Here is a tiny trained network, its code and every weight. The questions are about switching its units off for an input and a class, where a switched-off unit gives its printed mean instead of its output.

import numpy as np


def w(rows, s, z=0):
    codes = np.array(rows[::2]) - 128.0
    scale = np.full(codes.shape[1], s)
    scale[-1] = z or s
    return codes * scale


def f(y):
    return y / 2 * (1 + np.tanh(0.7978845608 * (y + 0.044715 * y**3)))


def log_softmax(a):
    a = a - a.max(-1, keepdims=True)
    return a - np.log(np.exp(a).sum(-1, keepdims=True))


def net(x, mask):
    res = np.array(x, float).reshape(1, 4) / 4 @ E
    y = f(res @ A[0][:, :-1].T + A[0][:, -1])
    res = res + np.where(mask, y, B[0][:, -1]) @ B[0][:, :-1]
    return log_softmax(res[-1] @ U[:, :-1].T + U[:, -1])


A, B = {}, {}
E = w([
[107,131,102,3],'x0',
[118,161,107,122],'x1',
[58,164,168,105],'x2',
[35,54,90,114],'x3',
],0.012)
A[0] = w([
[121,182,126,134,216],'n0',
[156,175,148,125,112],'n1',
[203,108,172,115,113],'n2',
[86,146,119,199,98],'n3',
[95,91,78,143,84],'n4',
[133,92,176,32,143],'n5',
[143,95,105,97,88],'n6',
[120,130,120,172,116],'n7',
[151,173,181,126,133],'n8',
[176,93,62,125,112],'n9',
[145,159,135,129,159],'n10',
[70,85,135,131,60],'n11',
[154,105,181,134,136],'n12',
[189,190,137,118,182],'n13',
[100,199,57,116,152],'n14',
[154,171,161,132,40],'n15',
[74,167,200,119,159],'n16',
[174,83,7,149,128],'n17',
[83,92,82,157,114],'n18',
[120,122,130,98,116],'n19',
[176,121,134,140,254],'n20',
[157,159,168,125,43],'n21',
[64,158,188,130,106],'n22',
[103,124,192,184,104],'n23',
[79,117,104,141,142],'n24',
[146,113,134,168,93],'n25',
],0.014,0.0044)
B[0] = w([
[81,70,77,118,185],'n0',
[137,70,178,101,189],'n1',
[105,98,144,130,197],'n2',
[254,149,84,100,194],'n3',
[167,130,180,57,200],'n4',
[192,204,55,148,255],'n5',
[170,192,168,129,166],'n6',
[208,116,72,65,165],'n7',
[124,65,142,97,203],'n8',
[12,182,191,207,192],'n9',
[103,18,113,42,167],'n10',
[157,124,155,117,200],'n11',
[137,94,86,133,156],'n12',
[59,110,151,94,253],'n13',
[149,95,76,146,189],'n14',
[132,108,215,50,173],'n15',
[105,134,123,252,202],'n16',
[113,148,190,236,238],'n17',
[159,95,222,41,215],'n18',
[186,186,114,172,159],'n19',
[95,117,101,162,213],'n20',
[130,114,179,71,167],'n21',
[106,159,187,247,185],'n22',
[242,153,31,131,196],'n23',
[151,28,190,77,192],'n24',
[140,166,106,82,168],'n25',
],0.0054,0.0084)
U = w([
[98,2,165,18,50],'0',
[49,208,178,201,123],'1',
[235,193,14,55,56],'2',
[81,60,46,103,254],'3',
],0.0083,0.0047)

Each question gives the input, the list of numbers given to net, and the class t.
The units are the neurons (one row each of A and B). Each row of codes is followed by its name. A weight is (code - 128) times the scale printed after its matrix; where a second scale follows, it is the last column's (A, B and U).
mask holds one flag per neuron, in row order. A switched-off neuron (its flag False) gives its mean, the last column of its row in B, instead of its output. The means were averaged over made-up inputs and are rounded, as every weight is.
A unit's drop is (log p(t) with every unit on - log p(t) with that unit switched off) / (log p(t) with every unit on - log p(t) with every unit switched off).
The circuit of an input: a set's keep is (log p(t) with only the set's units on - log p(t) with every unit switched off) / (log p(t) with every unit on - log p(t) with every unit switched off). Starting from the 12 units with the biggest drops (on a tie, the unit counted first), units are removed one at a time, each time the one whose removal leaves the highest keep (on an exact tie, the one counted first), for as long as the keep stays at least 0.8.
circuit, biggest first: the units of the circuit, biggest drop first
k most important neurons: the k neurons with the biggest drops, biggest first
drop of u: that unit's drop, to one decimal
input [-3,-5,-8,-6], class 1: circuit, biggest first : n9
input [1,-5,8,-8], class 0: 2 most important neurons : n8; n10
input [-7,-2,-7,5], class 1: 4 most important neurons : n17; n9; n10; n5
input [4,7,-8,5], class 1: circuit, biggest first : n17; n9
input [1,1,2,-4], class 0: circuit, biggest first : n5; n17; n23
input [-8,-3,3,3], class 2: 2 most important neurons : n23; n3
input [-5,3,1,4], class 2: circuit, biggest first : n3; n23; n9
input [-2,-5,8,7], class 1: 2 most important neurons : n22; n16
input [3,5,-8,-5], class 1: circuit, biggest first : n9; n17
input [-4,2,4,-4], class 0: circuit, biggest first : n5; n8; n17
input [-6,4,-4,5], class 2: 2 most important neurons : n3; n7
input [-8,5,0,-5], class 2: drop of n23 : 0.3
input [-7,-3,-3,-3], class 2: drop of n23 : 0.3
input [-5,-2,-8,-1], class 1: circuit, biggest first : n17
input [4,-7,7,0], class 1: drop of n22 : 0.1
input [-7,4,2,8], class 0: 3 most important neurons : n18; n24; n5
